Below is a small trained network, with its code and all its weights. Each question gives an input and a class and asks what happens when units are switched off, that is, made to give their printed mean instead of their output.

import numpy as np


def w(rows, s, z=0):
    codes = np.array(rows[::2]) - 128.0
    scale = np.full(codes.shape[1], s)
    scale[-1] = z or s
    return codes * scale


def f(y):
    return np.maximum(y, 0)


def log_softmax(a):
    a = a - a.max(-1, keepdims=True)
    return a - np.log(np.exp(a).sum(-1, keepdims=True))


def net(x, mask):
    res = np.array(x, float).reshape(1, 4) / 4 @ E
    y = f(res @ A[0][:, :-1].T + A[0][:, -1])
    res = res + np.where(mask, y, B[0][:, -1]) @ B[0][:, :-1]
    return log_softmax(res[-1] @ U[:, :-1].T + U[:, -1])


A, B = {}, {}
E = w([
[2,88,84,181,97,129,126,131],'x0',
[85,239,71,113,129,81,74,67],'x1',
[89,200,157,82,124,185,182,100],'x2',
[124,124,160,211,221,182,146,43],'x3',
],0.0076)
A[0] = w([
[145,124,197,125,154,193,188,140,180],'n0',
[153,169,70,80,91,19,68,130,222],'n1',
[144,201,133,112,158,136,125,71,148],'n2',
[179,135,173,114,141,148,150,128,64],'n3',
[218,126,173,106,150,129,133,145,162],'n4',
[98,94,104,97,40,109,143,216,56],'n5',
[176,72,147,136,125,117,128,182,107],'n6',
[122,132,120,201,179,129,97,87,174],'n7',
[135,95,92,186,160,89,85,126,137],'n8',
[254,116,171,105,134,123,127,156,254],'n9',
[69,137,74,166,123,132,124,115,139],'n10',
[182,77,154,145,118,114,130,186,117],'n11',
],0.0089,0.0027)
B[0] = w([
[178,73,131,163,102,98,134,116,196],'n0',
[104,130,54,160,32,131,70,188,254],'n1',
[94,181,123,73,166,132,115,132,198],'n2',
[154,117,165,100,160,131,160,92,165],'n3',
[123,164,154,89,136,166,165,124,197],'n4',
[118,162,142,60,183,117,124,101,208],'n5',
[80,184,98,100,124,146,102,159,176],'n6',
[182,89,158,135,136,109,152,74,195],'n7',
[162,86,117,168,76,105,121,137,179],'n8',
[120,171,148,80,115,250,167,138,229],'n9',
[149,126,159,127,107,151,171,128,177],'n10',
[80,191,106,100,119,148,98,163,179],'n11',
],0.011,0.0088)
U = w([
[71,175,68,126,68,158,93,190,173],'0',
[102,160,104,82,254,55,56,111,3],'1',
[220,15,119,243,79,45,123,110,162],'2',
[163,140,213,93,206,159,207,78,156],'3',
],0.0081,0.0022)

Each question gives the input, the list of numbers given to net, and the class t.
The units are the neurons (one row each of A and B). Each row of codes is followed by its name. A weight is (code - 128) times the scale printed after its matrix; where a second scale follows, it is the last column's (A, B and U).
mask holds one flag per neuron, in row order. A switched-off neuron (its flag False) gives its mean, the last column of its row in B, instead of its output. The means were averaged over made-up inputs and are rounded, as every weight is.
A unit's drop is (log p(t) with every unit on - log p(t) with that unit switched off) / (log p(t) with every unit on - log p(t) with every unit switched off).
The circuit of an input: a set's keep is (log p(t) with only the set's units on - log p(t) with every unit switched off) / (log p(t) with every unit on - log p(t) with every unit switched off). Starting from all 12 units, units are removed one at a time, each time the one whose removal leaves the highest keep (on an exact tie, the one counted first), for as long as the keep stays at least 0.8.
units of the circuit, in order: the units of the circuit, biggest drop first
k most important neurons: the k neurons with the biggest drops, biggest first
drop of u: that unit's drop, to one decimal
input [2,-5,5,1], class 2: 2 most important neurons : [n0, n9]
input [4,-1,-6,0], class 2: units of the circuit, in order : [n9, n8]
input [4,-7,3,5], class 2: most important neuron : [n0]
input [8,2,1,7], class 2: units of the circuit, in order : [n9, n7]
input [-5,6,-7,6], class 2: 2 most important neurons : [n8, n7]
input [-2,8,-8,-1], class 2: units of the circuit, in order : [n8, n9]
input [8,-4,7,-3], class 3: 2 most important neurons : [n1, n5]
input [0,-3,3,-1], class 3: drop of n8 : 0.1
input [7,-1,7,2], class 3: drop of n1 : 1.1
input [2,-1,3,-2], class 3: drop of n1 : 1.7
